Below is a small trained network, with its code and all its weights. Each question gives an input and a target symbol and asks what happens when units are switched off, that is, made to give their printed mean instead of their output.

import numpy as np


def w(rows, s, z=0):
    codes = np.array(rows[::2]) - 128.0
    scale = np.full(codes.shape[1], s)
    scale[-1] = z or s
    return codes * scale


def f(y):
    return y / 2 * (1 + np.tanh(0.7978845608 * (y + 0.044715 * y**3)))


def softmax(a):
    e = np.exp(a - a.max(-1, keepdims=True))
    return e / e.sum(-1, keepdims=True)


def log_softmax(a):
    a = a - a.max(-1, keepdims=True)
    return a - np.log(np.exp(a).sum(-1, keepdims=True))


def net(x, mask):
    ids = ['βγδεζηθλμξπστφψω'.index(c) for c in x.split()]
    T = len(ids)
    res = E[ids] + P[:T]
    q, k, v = (res @ M[0].T for M in (Q, K, V))
    z = softmax(np.where(np.tri(T) > 0, q @ k.T / 2**0.5, -1e9)) @ v
    res = res + np.where(mask[0], z, O[0][:, -1]) @ O[0][:, :-1]
    y = f(res @ A[0][:, :-1].T + A[0][:, -1])
    res = res + np.where(mask[1:9], y, B[0][:, -1]) @ B[0][:, :-1]
    return log_softmax(res[-1] @ U[:, :-1].T + U[:, -1])


Q, K, V, O, A, B = {}, {}, {}, {}, {}, {}
E = w([
[66,155,88,129,212],'β',
[175,158,110,153,132],'γ',
[108,157,176,112,115],'δ',
[103,118,167,135,251],'ε',
[142,130,182,32,205],'ζ',
[188,127,129,162,98],'η',
[110,148,131,96,110],'θ',
[127,130,185,88,128],'λ',
[103,164,156,122,125],'μ',
[144,146,160,138,140],'ξ',
[221,158,134,168,113],'π',
[104,154,110,110,114],'σ',
[122,76,133,84,120],'τ',
[111,157,160,154,147],'φ',
[144,117,127,67,131],'ψ',
[149,117,159,161,106],'ω',
],0.023)
P = w([
[161,102,144,184,82],'0',
[134,96,145,169,83],'1',
[133,86,129,152,89],'2',
[166,220,137,131,146],'3',
[101,97,146,151,85],'4',
[108,70,110,128,107],'5',
[140,228,134,114,159],'6',
[76,90,142,131,92],'7',
[86,62,104,112,114],'8',
[121,242,135,97,169],'9',
[48,83,142,116,92],'10',
[60,54,97,96,121],'11',
[105,254,129,80,187],'12',
],0.0099)
Q[0] = w([
[168,76,78,171,144],'H0',
[150,253,124,70,187],'H0',
],0.027)
K[0] = w([
[252,94,51,165,139],'H0',
[8,106,118,26,253],'H0',
],0.028)
V[0] = w([
[187,118,192,68,162],'H0',
[133,171,103,63,2],'H0',
],0.011)
O[0] = w([
[172,151,125,105,159,255],'H0',
[254,151,149,191,97,43],'H0',
],0.0098,0.007)
A[0] = w([
[141,110,92,112,160,7],'N0',
[131,170,121,138,50,122],'N1',
[68,212,90,236,81,132],'N2',
[153,139,146,79,55,94],'N3',
[121,18,140,178,112,67],'N4',
[129,141,217,159,107,115],'N5',
[106,205,130,115,3,71],'N6',
[154,140,156,95,118,158],'N7',
],0.024,0.017)
B[0] = w([
[120,91,152,172,74,137],'N0',
[85,169,156,133,24,177],'N1',
[224,73,101,102,161,211],'N2',
[182,132,199,13,101,148],'N3',
[82,5,168,78,114,131],'N4',
[81,91,179,187,164,208],'N5',
[26,141,33,99,138,177],'N6',
[136,160,103,155,118,244],'N7',
],0.034,0.011)
U = w([
[135,108,61,80,195,43],'β',
[189,97,71,177,50,159],'γ',
[46,184,139,186,74,1],'δ',
[59,153,145,67,225,103],'ε',
[125,236,78,156,168,224],'ζ',
[124,109,130,143,24,86],'η',
[85,171,118,103,54,51],'θ',
[129,152,205,135,131,117],'λ',
[86,74,28,211,79,228],'μ',
[93,142,133,253,153,85],'ξ',
[132,154,129,204,11,71],'π',
[123,115,42,109,58,85],'σ',
[133,99,131,77,109,82],'τ',
[152,86,119,173,168,70],'φ',
[158,153,142,73,98,155],'ψ',
[117,78,139,172,93,34],'ω',
],0.0067,0.0075)

Each question gives the input, a string of symbols that net reads in full, and the target symbol t.
The units are the heads (2 rows each of Q, K, V and O) and the neurons (one row each of A and B). Each row of codes is followed by its name. A weight is (code - 128) times the scale printed after its matrix; where a second scale follows, it is the last column's (O, A, B and U).
mask holds one flag per unit, heads first, then neurons. A switched-off unit (its flag False) gives its mean, the last column of its rows in O or B, instead of its output. The means were averaged over made-up inputs and are rounded, as every weight is.
A unit's drop is (log p(t) with every unit on - log p(t) with that unit switched off) / (log p(t) with every unit on - log p(t) with every unit switched off).
The circuit of an input: a set's keep is (log p(t) with only the set's units on - log p(t) with every unit switched off) / (log p(t) with every unit on - log p(t) with every unit switched off). Starting from all 9 units, units are removed one at a time, each time the one whose removal leaves the highest keep (on an exact tie, the one counted first), for as long as the keep stays at least 0.8.
units of the circuit, in order: the units of the circuit, biggest drop first
most important unit: the unit with the biggest drop
k most important neurons: the k neurons with the biggest drops, biggest first
drop when u is switched off: that unit's drop, to one decimal
input ζ ζ ε μ ε ω β μ ψ, target ψ: 2 most important neurons => [N3 N5]
input μ ζ θ μ η μ μ τ, target τ: units of the circuit, in order => [N4 H0 N3]
input ζ ξ ζ φ θ η η, target ζ: 2 most important neurons => [N2 N5]
input δ ζ ζ γ λ ψ μ ζ μ, target ζ: 4 most important neurons => [N5 N2 N1 N3]
input γ μ λ ψ ξ, target ξ: most important unit => N5
input ζ μ γ ζ μ π ζ μ ζ τ ω, target ω: units of the circuit, in order => [N4 H0 N5]
input μ μ σ η μ μ β μ ζ ξ λ, target λ: 2 most important neurons => [N3 N5]
input ε σ β γ μ λ, target λ: 4 most important neurons => [N3 N5 N6 N2]
input μ μ ζ μ ε φ, target φ: units of the circuit, in order => [H0 N2 N1 N5]
input ω ξ ψ ε μ γ δ γ ζ ε φ θ, target θ: 4 most important neurons => [N2 N3 N5 N6]
input μ μ λ μ μ ζ, target ζ: 3 most important neurons => [N7 N5 N2]
input σ φ ζ μ ε γ, target γ: 4 most important neurons => [N6 N5 N2 N3]
input φ ζ θ γ μ π, target π: 2 most important neurons => [N1 N2]
input μ μ μ λ θ, target θ: units of the circuit, in order => [N3 N1 N6 H0]
input γ ζ ω θ ε μ μ μ μ γ μ σ, target σ: units of the circuit, in order => [H0 N5 N6]
input φ μ γ ζ ε δ ε ψ γ η, target ε: units of the circuit, in order => [H0]
input ε μ ε π ξ γ μ μ, target μ: 2 most important neurons => [N6 N2]
input λ λ δ ε ζ μ μ ζ τ μ ψ μ ψ, target ζ: 2 most important neurons => [N7 N2]
input δ ψ π ξ μ σ μ ξ γ β μ φ μ, target β: drop when N1 is switched off => 0.1
input μ ζ ζ ζ ζ ε ζ μ μ μ, target ζ: drop when H0 is switched off => 0.7
input ψ μ ξ μ ξ ζ η μ μ σ, target ζ: drop when N5 is switched off => 0.2
